Each row has a class, written as a number after it.
[ -8  -8   6  -5  -4 -14  18  -8   5   2  16 -13  25  26  10  34  -1 -27
 -29  -9   3  -9  36 -12  45 -20  -4 -58  25 -14  23  -2 -24  -1 -56 -19
  15 -28]  10
[ 12 -10  -6  -3  19   2   7 -13  -1  -2   2 -11   9   4   3  10   2  -4
  -9  -1  -7   4   4   8   0   9  -4  -9  -4  11   8  13  -1   8   9 -16
  -3   4]  11
[  5   3  -5   5   9  -5  10 -14  23   4  11   1   4   8 -17   2   2 -13
  -2 -11  -5  -3   4  24   4  -1   1 -12  -1   0   3  14  15   8   5  -8
   3  20]  2
[ 11   0  11   1   8 -12  15 -32  28 -19   7 -13  22   6  10   2 -28 -18
 -27   5 -14  -2  -6  -3  18  16  23 -38   7  16   5 -38 -16 -21 -11 -28
  41  -3]  11
[ 13  -3 -19 -39  -4  -2   7 -18  62  51  35 -40  45   6 -23  10 -27 -38
  -2 -16 -19   1  31  36  13 -19  -8  17   5   3  42   9  19 -31 -20 -13
  22  58]  2
[ -5  17  -6   2  11  -4   5 -11  10  -3   8 -11   7   5  -9  15  -8  -4
  -5  -3  -5  -3  -4   6   0  14   1  -9   1   9   6   2   6  15  -9  -9
  -7  10]  10
[  5   0  -1 -13  -9   8  44   4 -25   0 -14   5  -5 -10 -13   8  33  -6
 -15   1 -22   7  28   3  13  13  16  23  -4   5  30  -6  15  -4  25  -1
   3   2]  9
[-17 -21  -1   0 -10 -15 -11  21  10   3  22 -25  12   5  -8   2  -8 -11
  -2 -12  -5   4  16 -31  18  -3  23 -17   8   4 -13   1  -3   1  -3 -11
   9  -7]  9
[  2  19  17 -16  22   5  13  20  18   8   5 -73  16  33  16 -17   6   3
  20  -3 -34  -1  31 -59  27 -36  32 -30  31  -8 -16  61  27 -64  19 -45
 -20  12]  8
[-12 -14  26  22 -32   1   1 -12  65  -7   7   1  35  10  23   8   0 -10
   8 -25  -4 -12 -25   2   4  14   9 -60  26  19  12  35 -24   8 -29  14
  -4  65]  0
[  1  -3  -1   8   5   0   4 -21   7   2  14  -2   6   4  -9   9  -3  -3
   3 -13 -15   4  11   1   7  -4   5  -9 -12  -3  19  15  15   7  12 -23
   0  19]  5
[  5  10  -8   3  13  -6   9  -5  14   0   4  -7   1  -5  -4   9   1   2
 -10 -11  -4  11   6  23   0   8  -9 -24  -4   0  11  17   6   0   0  -9
 -15  16]  1
[ -8 -31 -35   1   5   1 -20  -8  26   5   4  15 -13  31  25  -2  -2  -5
  18   1   9  -9   0  39 -27 -15 -36  11   6   0  37  30   5  38  15   2
  -5  26]  3
[  1  -5   3   7   6   2  12 -25  10   0  13  -7   7   8  -6   7   0  -7
   2 -12 -14   4  15  -3  17  -3   2 -19  -7   3  19  20  20   9   4 -24
   3  27]  5
[ 23 -17 -16 -11  19 -16  24 -29  -8 -14  19   7   1  31   3  21 -30 -10
 -20  -5 -13   1  13  18  -9   2   1 -32   6  23  28  12 -34  16  30  -8
  36  -7]  11
[  9  11 -20  -5  14  24 -32   7 -39  -7 -17  -2 -23  -8   7 -23   5  -1
  29  25   2 -15 -15  -4 -26  19  28  42 -19  -9  -8   6  33   0  14  10
  16  21]  3
[-17 -12 -15 -15  43  28   1 -39 -18 -10   2 -44 -29  -5 -14  -4  25 -16
   2  29  -3 -24 -14 -62  19  30  31   6 -20  17  32  45  51  40   8 -29
   6  27]  0
[  8 -15  16 -30 -12   8  30 -28  -3   3  -1 -19  23 -15  29  16  -5 -15
 -14  -7  -8 -24   7  13   3  17  10 -27 -12  11   2  25 -13  16  12   1
  23  24]  7
[ 15  18  -5  29 -17   5   8 -27   9 -11  12   4   7  10  -6  11 -14 -25
  -2 -29 -24  -1   7 -16   9 -15   1 -27 -45 -18   8  31  50  -1  -6 -23
  11  57]  5
[ 15   9 -12 -33 -53  60  18   9   5  44  29 -62  -1  -8  11  -3 -25 -40
  -7  16  21  -8  15 -28  41 -19 -36 -23  32   2   3  51  -5 -15 -33   5
  17  37]  9
[ 33   7  15  -2  16 -33  68 -25 -33 -23 -30   6 -22  39  11   0  21 -16
   0  -3 -25   4  15 -57  17   8  23  10 -17 -22 -12  59 -22   0  16  -1
  16  51]  4
[ 10  -3  -7  19  16 -22   9 -22  -1 -17   9  12  -1  30 -20  12  25 -30
 -17 -18 -39  -7  17  -5   1 -39  16 -11 -16  11  34  24  25 -19   2 -16
  39  -1]  2
[ 15  18  -7  18 -10   9 -14  19 -36 -23   4 -19 -26  -4  25  -5  35 -17
  16  12 -22  17  34 -44  23  22  12  27  10 -21   1  11  26  -2 -21  22
  25  33]  9
[-14   1  14 -27 -35  -4 -36  -7 -18 -11  -2  12  15  -7  18 -13   6  -5
   5   8   2  21   7 -35  -4  20  70  -8  12  -3  -1 -30  24   1  16  15
  11  -3]  0
[ 17 -23   3  13 -22  -9  -5  -4  38  12   5   3 -18  11  -8  -8 -35   1
  11   4  10  18 -32 -22   0  10 -12   7  26  35 -17 -19 -36  -5 -44  19
   3  14]  0
[-13  24  31 -22 -34   5  37  -1  11 -18  -1   8  37  25  19  33 -16   1
 -15 -29 -11 -10  17 -14 -19  33  59 -38  27  16  21 -12 -21 -12  37  -8
   2  -8]  10
[ 27  17   2  11 -19  13  56 -22  -8  -2 -23  25 -39  -8   9  -9   1 -14
 -14   3 -27 -15  -5   2  11  30  -2 -11   2   9  33   3  12   2   2 -14
  27  26]  6
[  0  -3   9   2  -7 -10   1 -20  10  -8  -1  23  31  32  32  -8  -6   1
 -19  20   4   7  -3 -11  -6  -8  32 -37  39 -14 -21  -6 -10  11  35 -11
  -7  -4]  11
[-15  13  -5 -14   7  -1 -21 -28  -8  10  11  13   6  -5   4  -2  17 -10
  -5   1  -7  11   9   9  12  -6  12  15  17   6  24   5   2  24  35 -16
   4  32]  4
[ 31  14  13  30  14   4   5 -11  18   0  14 -27  32 -30 -32  15   1  -7
 -20  -9 -29  12   7  66  35  -9  -5 -19 -22   9  24 -29  45 -29 -16   1
   0  11]  5
[  8  26  21   1   2 -26  24   0  -3 -23  21 -19  28  48 -23   8 -11 -20
 -29 -16 -26  31  27 -45  16 -22  36 -51  34  32  11   9   8 -12  47   8
  21  -4]  9
[ 24 -11   2  -1   0   3   1   4  -6 -20 -17 -27 -53 -26  -2   0  18   5
  11  -3   7 -16  -8  14  22  35  15  -1 -21   6   2  -4  47   2   1 -16
 -32 -22]  3
[  7   5  -3   2   8  -4   5  -5  14   6  11  -5   8   4 -13   1   2 -10
  -1 -10  -5  -1   7  26  -3  -2   5  -8  -3  -7  -1  17  11   2   2  -9
   4   8]  2
[  9  14   3 -15 -26 -14  -3  -8  -6   1   5 -21  -6 -17  11 -25 -22  -8
 -12 -18 -19  17 -13   8  -4  -1  25 -16  -9   2   1  10 -16 -32  35 -14
  28 -18]  6
[ 47  24 -28  19   3  29  63 -10   7  20  13   8   8  -6 -10  15 -30   9
 -41 -11   3   5  17 114  30  -8 -14 -58  -5 -40  21  -4  13 -11  26 -16
 -27  23]  1
[  2   1 -16  22  22  22  -5  -6 -44 -10  -2 -21 -34   1  -6  17  30 -17
 -16   3 -13  -1   8 -31  23   6   2  36  -4  15  33   7  -3 -10 -29  -8
  28 -14]  10
[ 31  32 -10   2 -28   4 -20  18  -8  34  38 -18  -2  11 -15   5 -31 -18
 -17 -15 -13  15  11  -9  21 -26  20  -9  43  -6  42   2  -8 -40  13  10
  18  -7]  6
[ 26 -25 -17   3   2  -8  55 -26  15  18  -2  16 -25 -11 -40  10 -15 -10
 -14  -9  20   8 -14  37  36   7 -39  -2 -37  14  -5 -24  16  40  -8  25
 -21  36]  7
[ 12 -16 -12   6 -11  31 -12  16  -5  12  11  -2   2 -19 -20  18  31 -20
  12  14  10  -7   6  31  28  -7 -21 -13  -5   8  42   2  49  12 -37  71
 -14  37]  0
[  7  -5 -12  11  17   9  -7 -20  17 -11  -2 -18 -10  16 -11 -10 -22  -8
 -21 -21   8  38 -24   9  -1  -4 -18  33  -7  47   9 -24 -16 -10  19  -4
  14   1]  3
[ 13   4 -15 -34 -11  11  15   8  18  28   9 -15 -11  21  29  -8 -25   5
  36   3  -8   7  18   1 -11   0 -28  12  43   6  -3  54 -35   1  -8   6
  11  58]  8
[-51 -21   5  20  19 -22 -59   0  42  16  12 -18   5  16   2 -17 -13   2
  -9 -19  15  27 -13 -14 -24  -1 -22 -12  28  28  43  -5 -39  25   8 -37
   6 -29]  7
[  4   8  -6   7  24 -17   4  -7   6  -1   9 -10  -3  15  -8  -1 -10  -5
  -3  -6  -3  13   3  -3  10  -5  -2  -3  -7  -6   3  15  -6  17  13 -15
  -3  22]  4
[  4  -9  -1   9   8   6   1 -12  10  -1   1 -15   2   5   4  -5   3   0
   4  -5  -7  11  -4  11   6   0  -2 -20   1   5  12  25  -3   0   1  -9
  -9  14]  0
[  9  -9 -26  11  21   0 -14  39  -3   1  43 -60 -30  -3 -27  15  13  14
   7  14  -3 -18  -3  37  -6 -31 -25 -23   4   5  26  63  19  12  48  12
 -43 -54]  9
[  4   2  -1   3 -10  13 -32  20 -33  25  -4 -12  -9 -11  26 -23   8 -13
  16 -12 -36  -5  32   8  -8  -8   5 -26  14   3  25  51  31 -17  19 -26
  20   8]  6
[  3  -5  16  15 -31   5 -25  -9  -1 -22  -3   8  -3  -6  37  -6   7   6
  16 -16 -21  31  12 -19 -17  23  27  30  -3  11 -14 -14  23  -6  23   2
   7  20]  5
[ -3 -20   0  23   1  -1 -16 -11   7 -17   7  34  31  16  20  19   2  -4
 -23 -10  -6  19  -2  24 -16  10  12  20  20  18  13 -41 -34   4  43  39
  17  13]  11
[  6  13  -2   4   1  10 -38   8 -19  -1 -10   4  11   3  17  -3   8 -22
  13   0 -19 -23  26  -9   7  -1  38   3  -1 -28  16 -15  46 -29  -9 -18
  20  19]  3
[ 16  16 -11  16 -28   7   7 -41  -1  -7  -4  35  -8  17  28 -11   0  -9
  12  -4 -31  27  16 -46   0  -1  19  49 -12 -23  -4  -8  25 -11  -7 -28
  25  65]  5
[ 52  -5  -1  16   5  -9  38  10  15 -19   6 -58 -16  28  17  -7 -26  -4
  -8   1  -9  25   5 -22  28  25  38  14 -10 -12 -10  13   8 -10  -5  16
  13  42]  4
[ -6 -21 -11 -31  -8  25   4 -34 -13   9  15 -26 -30  -4  -6  -5 -10 -10
   4  -3  -8   2   9 -23   1   5  13  -3 -12  40  39  37  23  15  27 -40
  28   3]  5
[  5  -3   0   3   1  -3   6 -13  13  14   8 -11   2   3   5   5 -13  -6
  -4 -12   0  -1   5  -5  10   4  -3 -12  -1  -8   5   5  -4  12  -1 -16
  -4  18]  7
[ 14  13  -8 -30  34   7  -8   0 -28   6   0 -14  -3  -1 -26  10 -18 -14
  21   0 -13   4  29  -8 -22   7 -30 -13 -26  33  -4  14  57   3  46  -4
 -17   3]  11
[ 31   8   5  -9  -9   3  36 -23 -31 -20  -4  27 -24   1   4  17  25   4
   3  10  -1  -9   4 -18  29  29  39 -32  16  -5 -16  13  17  28  13  -2
 -22  16]  11
[ 27  -9   3  12  21 -16  28  23   9  25 -20 -19  53  -1  -9   4  18  12
 -24  -6 -32  20  16  45  20 -22  19  24  -5 -16 -18  11  17 -21 -37  -1
 -17  31]  8
[ -1  -4  -8   2   1  -5   6   2  -1   6  17 -19   0  -4 -18   4   1  -9
 -11  -8  -7  13   9   6  17   5  -4  -5   9  12   4  18  -4  20  12  -3
   0  12]  9
[ 18  34  -2   3   5  -2  -1 -38 -20  -3 -13   9  10 -46   0   3   9 -14
  -9   9 -34 -11  -7  63   7  22   5  12 -20   5  -2 -18  18 -11 -19  -6
  27  36]  10
[  4   1   6   4 -24  12   1  13  38 -10   2 -43  19  -3  15 -24 -14   6
  15 -34 -20  27  -3  15  -4   8  38 -35 -25   4  26  11   0 -57 -20 -33
  12  14]  0
[ 13  25  -6   4 -16  13   1   7   4  -7  21 -14 -10  14  11   2 -15  -2
 -15   4   5  19  -7 -14  21 -26  -9 -18  36   7  -7   4 -24  -7 -27  10
  21  -6]  8
[  4 -18  -5  22  17 -18   5  17 -11  -6 -24  14  -8  -8 -25   7  18  14
 -27  -2   9  24 -15   6 -21   8   1  15 -31  10 -19  -8  27  16   5  21
 -35 -20]  1
[-23   0  -6   8 -13  -5 -15 -18  13  -2  -4  38  14   9  22 -19  13  -2
  17 -20 -20   0   4 -21 -21 -16  40  23 -12 -25 -43   0   8 -16  16 -53
   8  16]  2
[ 35   5 -15   2  15  -4  41   4   2 -13  -3 -37 -25 -13  -4 -20   4   7
  -7  36  -7  -3  -3  40  48   0  23 -21 -15 -30 -15  -7  59  -5  -7  12
  -7  11]  8
[  4 -23  10  -7 -33  12 -10  10 -12  21   1  23  14 -38  14  13  27   7
   9   1  -2 -33   7  58   5 -12  16 -33   3  -1  -2   0  25  12  13  20
 -24  -3]  7
[  3   0  -8   0  -3  -5  14  -3   5   6  18 -19  -5  -1 -15   7   1 -11
 -11  -7  -9  12  11   0  23   3  -6  -3  13  10   8  17  -6  15   9  -8
   2  14]  9
[ -6 -16   9  -4  28  10   4   2 -27 -19  -8 -45 -13   7  29 -10  35  -5
  16  -1   3  13  25 -45  22  37  28  18 -14 -21  -7  24  25  14  45  28
 -10  31]  7
[  4  11  -5   6  23 -14   5  -5   5   5   7  -4   3  11 -11   1  -7  -5
   0  -5  -3  11   6   7  10  -6  -9  -5  -7  -6   5  12  -3  18   7 -12
  -3  25]  4
[ 16  -2 -18 -33 -32  19  44 -23  -1  19   2 -22 -14   9   6   1 -20 -12
 -10  14   1 -14   4 -20  24  17  57  25   1 -20   8  -3  24 -21  26  -9
  -3  27]  10
[  2 -15 -13  21   9  -5 -15   0  12   2  28 -28 -21  27  30   0 -23  -1
  -6 -22   0  12  14   8  15   2   8  16  24 -26  29  15 -63 -15  54 -18
  13   5]  4
[-23  13 -25 -28   2  31  37 -17  45   7  30 -22 -12  54  18 -13 -39  -7
   1  -6  14  27  12 -25  18  -3  -9   4  47   2  42   3 -42  -8  53   0
  22  46]  8
[ -3   9  13 -17 -24   5  31 -35  -8   0 -18  29 -13 -45  22 -11  12 -13
  -5   4 -13 -19   2   5  38  52  25 -17   4  -7  -6 -33  15  20  -4 -22
  19  27]  6
[  0  14 -16  -3  19  -1  -7  -2 -13  27  22  13  62  12 -54  -2 -18  -1
  -4  -4   0  43   4   8   2 -41  19   4 -25  -6 -14 -12  18   8 -15   9
  10  29]  5
[ 33  -3   8  23 -21 -19  10 -19  16 -16   0 -18  -8  -9   2  -2 -19   1
 -23 -20 -10  30 -23  -5  26  12  28  -1 -14  -5 -17 -25 -33 -35 -39 -22
  10 -13]  0
[ 16  -9  -9  -2  20   2   6 -12  -1  -3   6 -24  10  -3   4   8  -4  -3
 -13  -1  -5   7   1  21   5  11   0 -12  -9   2   7  14  -8   3   4 -18
   1   0]  11
[-27  10   1 -46 -20  22 -15  12 -23  22  22 -14  -1  11  15 -25  -6  -8
  22   8   5 -10  19 -50   8   2  56 -53  47   0  16  40  17  12  47 -10
  14   2]  6
[  8   2  10   1  13  43 -15  13 -34   3  -3 -43 -39 -32 -13 -25  35  17
  50  39  -1 -21 -25 -14  -3   4  12  -1  -4  21 -19  61  50  -9  26  18
 -25   5]  5
[-12  -4  30  -7 -22  11  22  22  13 -27 -26  -2   8  -7  51   7  30  22
  22  -8  -6  -8   8 -30 -34  42  28  17 -15 -12  -7 -15   2  -8  24   9
 -27  -9]  7
[ -1  -5  -2  -4   5   1   4 -15   6  12   7 -12   2   6  11   3  -5  -6
   1 -13  -3   2  14  -9   9   3  -1  -9  -1  -8  14  10  -3  11   9 -20
   2  21]  7
[ 12 -10   9  12 -25  33  25  30   5 -19  11 -54  -9 -26  26  12  -7  12
 -10 -13   6  -8  -2  28   9  54  20 -14  -3  -4 -20  17  -2  11  47  15
 -24  -1]  9
